Below are the code and all the weights of a small trained network. Each question names an input and a target symbol and asks about switching units off, where a switched-off unit gives its printed mean instead of its output.

import numpy as np


def w(rows, s, z=0):
    codes = np.array(rows[::2]) - 128.0
    scale = np.full(codes.shape[1], s)
    scale[-1] = z or s
    return codes * scale


def f(y):
    return np.maximum(y, 0)


def softmax(a):
    e = np.exp(a - a.max(-1, keepdims=True))
    return e / e.sum(-1, keepdims=True)


def log_softmax(a):
    a = a - a.max(-1, keepdims=True)
    return a - np.log(np.exp(a).sum(-1, keepdims=True))


def net(x, mask):
    ids = ['ΔΘΠΣαβγεζημτφψω'.index(c) for c in x.split()]
    T = len(ids)
    res = E[ids] + P[:T]
    u = 0
    for l in range(2):
        q, k, v = (res @ M[l].T for M in (Q, K, V))
        z = softmax(np.where(np.tri(T) > 0, q @ k.T / 2**0.5, -1e9)) @ v
        res = res + np.where(mask[u], z, O[l][:, -1]) @ O[l][:, :-1]
        u += 1
        y = f(res @ A[l][:, :-1].T + A[l][:, -1])
        res = res + np.where(mask[u : u + 16], y, B[l][:, -1]) @ B[l][:, :-1]
        u += 16
    return log_softmax(res[-1] @ U[:, :-1].T + U[:, -1])


Q, K, V, O, A, B = {}, {}, {}, {}, {}, {}
E = w([
[19,153,2],'Δ',
[69,208,20],'Θ',
[94,153,163],'Π',
[56,78,86],'Σ',
[69,99,190],'α',
[218,228,88],'β',
[77,103,150],'γ',
[119,145,96],'ε',
[92,137,168],'ζ',
[59,175,32],'η',
[9,79,141],'μ',
[132,146,97],'τ',
[88,140,189],'φ',
[75,110,155],'ψ',
[69,133,53],'ω',
],0.014)
P = w([
[154,10,99],'0',
[79,175,68],'1',
[100,127,227],'2',
[97,128,193],'3',
[82,164,197],'4',
[88,120,133],'5',
[78,180,183],'6',
[84,164,151],'7',
[89,117,92],'8',
[95,81,58],'9',
[88,102,71],'10',
],0.011)
Q[0] = w([
[97,39,89],'L0H0',
[87,10,254],'L0H0',
],0.0046)
K[0] = w([
[111,132,20],'L0H0',
[161,1,148],'L0H0',
],0.0091)
V[0] = w([
[173,208,168],'L0H0',
[2,193,231],'L0H0',
],0.0056)
O[0] = w([
[138,112,79,92],'L0H0',
[151,2,51,252],'L0H0',
],0.018,0.0021)
A[0] = w([
[94,160,105,73],'L0N0',
[161,90,87,146],'L0N1',
[123,124,67,129],'L0N2',
[128,111,109,94],'L0N3',
[175,90,159,199],'L0N4',
[85,88,147,99],'L0N5',
[178,124,150,107],'L0N6',
[133,176,79,98],'L0N7',
[131,151,148,156],'L0N8',
[150,88,93,74],'L0N9',
[131,135,211,209],'L0N10',
[158,43,129,255],'L0N11',
[126,174,9,118],'L0N12',
[133,103,106,182],'L0N13',
[152,132,116,106],'L0N14',
[177,147,165,178],'L0N15',
],0.015,0.0049)
B[0] = w([
[53,125,144,156],'L0N0',
[93,179,186,175],'L0N1',
[190,99,199,197],'L0N2',
[219,96,161,146],'L0N3',
[15,249,14,144],'L0N4',
[253,135,58,186],'L0N5',
[152,218,70,134],'L0N6',
[188,49,124,181],'L0N7',
[98,108,107,141],'L0N8',
[110,94,182,157],'L0N9',
[105,156,62,161],'L0N10',
[76,198,90,204],'L0N11',
[96,137,143,253],'L0N12',
[181,203,124,177],'L0N13',
[155,82,179,140],'L0N14',
[107,112,93,147],'L0N15',
],0.005,0.012)
Q[1] = w([
[94,173,2],'L1H0',
[61,162,143],'L1H0',
],0.0085)
K[1] = w([
[138,216,205],'L1H0',
[3,144,83],'L1H0',
],0.0068)
V[1] = w([
[202,188,120],'L1H0',
[27,91,1],'L1H0',
],0.0071)
O[1] = w([
[201,179,1,157],'L1H0',
[48,135,44,254],'L1H0',
],0.0099,0.0046)
A[1] = w([
[179,90,110,147],'L1N0',
[112,174,79,208],'L1N1',
[77,208,144,253],'L1N2',
[170,109,150,112],'L1N3',
[143,165,72,166],'L1N4',
[84,114,62,23],'L1N5',
[129,147,194,145],'L1N6',
[114,152,132,193],'L1N7',
[164,157,186,30],'L1N8',
[46,74,130,50],'L1N9',
[251,124,130,160],'L1N10',
[110,126,191,113],'L1N11',
[115,108,113,121],'L1N12',
[56,169,90,50],'L1N13',
[39,151,87,232],'L1N14',
[130,84,128,104],'L1N15',
],0.012,0.0033)
B[1] = w([
[49,58,161,139],'L1N0',
[135,137,98,213],'L1N1',
[158,191,128,188],'L1N2',
[198,125,138,130],'L1N3',
[48,123,98,191],'L1N4',
[126,130,162,196],'L1N5',
[60,113,152,129],'L1N6',
[196,138,65,152],'L1N7',
[153,193,156,129],'L1N8',
[83,120,130,185],'L1N9',
[78,2,166,161],'L1N10',
[116,130,193,129],'L1N11',
[160,156,144,148],'L1N12',
[143,148,194,205],'L1N13',
[212,152,64,250],'L1N14',
[91,96,166,130],'L1N15',
],0.0076,0.016)
U = w([
[72,127,134,77],'Δ',
[93,130,158,104],'Θ',
[84,79,59,206],'Π',
[197,172,64,181],'Σ',
[145,113,133,33],'α',
[254,83,115,57],'β',
[167,101,113,2],'γ',
[245,66,87,118],'ε',
[57,23,90,226],'ζ',
[139,121,140,177],'η',
[117,117,125,59],'μ',
[173,105,122,23],'τ',
[138,109,125,49],'φ',
[124,106,102,32],'ψ',
[191,95,128,112],'ω',
],0.0095,0.0042)

Each question gives the input, a string of symbols that net reads in full, and the target symbol t.
The units are the heads (2 rows each of Q, K, V and O) and the neurons (one row each of A and B). Each row of codes is followed by its name. A weight is (code - 128) times the scale printed after its matrix; where a second scale follows, it is the last column's (O, A, B and U).
mask holds one flag per unit, layer by layer, with each layer's heads first. A switched-off unit (its flag False) gives its mean, the last column of its rows in O or B, instead of its output. The means were averaged over made-up inputs and are rounded, as every weight is.
A unit's drop is (log p(t) with every unit on - log p(t) with that unit switched off) / (log p(t) with every unit on - log p(t) with every unit switched off).
most important unit: the unit with the biggest drop
k most important neurons: the k neurons with the biggest drops, biggest first
k most important neurons of layer l: the k neurons of layer l with the biggest drops, biggest first
drop of u: that unit's drop, to one decimal
input τ Δ ψ, target Σ: 4 most important neurons : [L0N10, L1N14, L1N2, L1N10]
input β β ω, target Σ: most important unit : L0H0
input α β μ φ, target Σ: 4 most important neurons of layer 0 : [L0N4, L0N11, L0N10, L0N2]
input β γ Δ, target Σ: 2 most important neurons : [L1N10, L1N14]
input ω α τ β ψ, target Σ: 2 most important neurons : [L0N10, L0N2]
input μ Π Δ Δ α, target Σ: 3 most important neurons of layer 0 : [L0N10, L0N4, L0N5]
input β β Σ, target Σ: 3 most important neurons : [L0N10, L0N2, L1N10]
input Δ β η ψ α β γ, target Σ: 3 most important neurons of layer 1 : [L1N10, L1N14, L1N0]
input β η μ, target Σ: 2 most important neurons : [L0N10, L0N5]
input ε β ω, target Σ: 2 most important neurons : [L0N2, L0N10]
input γ η ζ, target Σ: 3 most important neurons of layer 1 : [L1N14, L1N2, L1N10]
input γ β β Δ, target Σ: 2 most important neurons : [L1N14, L1N10]
input α ψ α Δ γ, target Σ: 2 most important neurons : [L1N14, L0N11]
input β β μ η η β, target ζ: most important unit : L1N10
input μ β β ψ Π, target Σ: 2 most important neurons of layer 0 : [L0N2, L0N4]
input β Π β α, target Σ: drop of L0N7 : 0.1
input ζ μ β Θ γ φ, target Σ: drop of L1N14 : 0.3
input ω η β γ ζ, target Σ: drop of L1N10 : 0.3
